Here is a tiny trained network, its code and every weight. The questions are about switching its units off for an input and a class, where a switched-off unit gives its printed mean instead of its output.

import numpy as np


def w(rows, s, z=0):
    codes = np.array(rows[::2]) - 128.0
    scale = np.full(codes.shape[1], s)
    scale[-1] = z or s
    return codes * scale


def f(y):
    return y / 2 * (1 + np.tanh(0.7978845608 * (y + 0.044715 * y**3)))


def log_softmax(a):
    a = a - a.max(-1, keepdims=True)
    return a - np.log(np.exp(a).sum(-1, keepdims=True))


def net(x, mask):
    res = np.array(x, float).reshape(1, 4) / 4 @ E
    y = f(res @ A[0][:, :-1].T + A[0][:, -1])
    res = res + np.where(mask, y, B[0][:, -1]) @ B[0][:, :-1]
    return log_softmax(res[-1] @ U[:, :-1].T + U[:, -1])


A, B = {}, {}
E = w([
[110,108,136,70,12,84,89],'x0',
[213,76,50,119,111,105,169],'x1',
[110,82,206,159,138,67,201],'x2',
[103,143,121,89,90,180,239],'x3',
],0.011)
A[0] = w([
[111,84,132,13,22,67,103,94],'N0',
[157,67,147,190,192,2,37,69],'N1',
[171,176,89,109,116,157,104,6],'N2',
[151,162,53,67,162,231,81,68],'N3',
[165,114,109,160,128,149,34,74],'N4',
[98,84,134,149,211,109,177,89],'N5',
[130,41,217,193,133,26,200,34],'N6',
[188,76,82,83,143,109,152,107],'N7',
[76,167,186,126,128,186,88,131],'N8',
[83,133,102,79,114,201,194,81],'N9',
[226,83,79,136,146,135,164,116],'N10',
[35,224,186,128,173,166,112,168],'N11',
[170,152,87,194,253,172,174,44],'N12',
[194,104,92,150,108,118,145,107],'N13',
[102,118,161,52,116,183,214,72],'N14',
[197,95,59,128,145,97,159,127],'N15',
[182,164,126,179,188,206,148,44],'N16',
[201,50,88,126,111,152,143,104],'N17',
[128,120,112,142,95,176,178,54],'N18',
[114,135,110,164,148,155,151,76],'N19',
[144,86,136,68,55,112,103,85],'N20',
],0.0097,0.0022)
B[0] = w([
[167,147,193,80,114,60,90,245],'N0',
[157,77,45,75,227,144,193,221],'N1',
[127,173,108,160,95,154,192,162],'N2',
[139,228,127,128,56,190,159,219],'N3',
[147,141,54,88,188,175,175,176],'N4',
[155,197,165,115,79,119,121,171],'N5',
[187,221,70,168,33,254,172,228],'N6',
[33,118,137,186,127,130,82,183],'N7',
[84,92,149,174,119,130,105,184],'N8',
[177,64,37,54,220,138,111,183],'N9',
[67,85,154,179,151,120,118,200],'N10',
[38,28,127,195,104,120,126,217],'N11',
[191,148,231,77,124,59,80,233],'N12',
[88,88,132,200,117,112,89,170],'N13',
[141,92,46,71,204,120,168,185],'N14',
[48,83,142,179,99,130,97,194],'N15',
[206,142,228,104,88,55,61,195],'N16',
[75,97,128,180,96,139,109,187],'N17',
[143,55,67,111,156,129,134,153],'N18',
[174,116,152,149,155,95,128,145],'N19',
[132,172,188,98,123,80,132,192],'N20',
],0.0076,0.012)
U = w([
[153,149,200,84,121,25,123,192],'0',
[11,71,139,189,129,121,130,94],'1',
[143,211,102,134,86,231,152,235],'2',
[141,81,58,74,220,128,150,2],'3',
],0.012,0.001)

Each question gives the input, the list of numbers given to net, and the class t.
The units are the neurons (one row each of A and B). Each row of codes is followed by its name. A weight is (code - 128) times the scale printed after its matrix; where a second scale follows, it is the last column's (A, B and U).
mask holds one flag per neuron, in row order. A switched-off neuron (its flag False) gives its mean, the last column of its row in B, instead of its output. The means were averaged over made-up inputs and are rounded, as every weight is.
A unit's drop is (log p(t) with every unit on - log p(t) with that unit switched off) / (log p(t) with every unit on - log p(t) with every unit switched off).
The circuit of an input: a set's keep is (log p(t) with only the set's units on - log p(t) with every unit switched off) / (log p(t) with every unit on - log p(t) with every unit switched off). Starting from the 12 units with the biggest drops (on a tie, the unit counted first), units are removed one at a time, each time the one whose removal leaves the highest keep (on an exact tie, the one counted first), for as long as the keep stays at least 0.8.
circuit, biggest first: the units of the circuit, biggest drop first
most important unit: the unit with the biggest drop
k most important neurons: the k neurons with the biggest drops, biggest first
drop of u: that unit's drop, to one decimal
input [-1,-5,-3,6], class 3: circuit, biggest first : [N9]
input [6,7,-7,6], class 1: circuit, biggest first : [N6 N7]
input [-6,-5,3,-1], class 0: 2 most important neurons : [N12 N16]
input [4,-2,1,-5], class 3: circuit, biggest first : [N1 N12]
input [2,-4,-3,3], class 1: 2 most important neurons : [N6 N11]
input [-4,2,5,-7], class 3: 2 most important neurons : [N1 N3]
input [-3,6,8,8], class 2: 2 most important neurons : [N6 N5]
input [-1,-2,7,8], class 3: 2 most important neurons : [N14 N9]
input [-4,-5,-4,3], class 1: 4 most important neurons : [N11 N6 N0 N8]
input [-3,0,-3,2], class 0: 2 most important neurons : [N6 N16]
input [6,-7,-4,-1], class 1: 4 most important neurons : [N11 N12 N8 N16]
input [1,-1,7,-8], class 3: 2 most important neurons : [N1 N3]
input [8,7,-6,5], class 0: 3 most important neurons : [N0 N20 N11]
input [-3,1,3,-6], class 3: circuit, biggest first : [N1]
input [-1,6,-6,5], class 1: 2 most important neurons : [N6 N10]
input [8,5,-4,6], class 0: 2 most important neurons : [N0 N20]
input [-4,4,2,4], class 0: 2 most important neurons : [N12 N11]
input [-4,-5,7,6], class 2: 3 most important neurons : [N6 N5 N1]
input [0,6,6,-5], class 1: 3 most important neurons : [N15 N3 N10]
input [0,6,7,8], class 3: most important unit : N14
input [-6,-1,-1,-4], class 0: drop of N12 : 0.2
input [1,-1,-2,-4], class 3: drop of N6 : 0.3
input [-8,8,2,-1], class 0: drop of N5 : 0.3
input [1,-7,-6,8], class 3: drop of N15 : 0.1
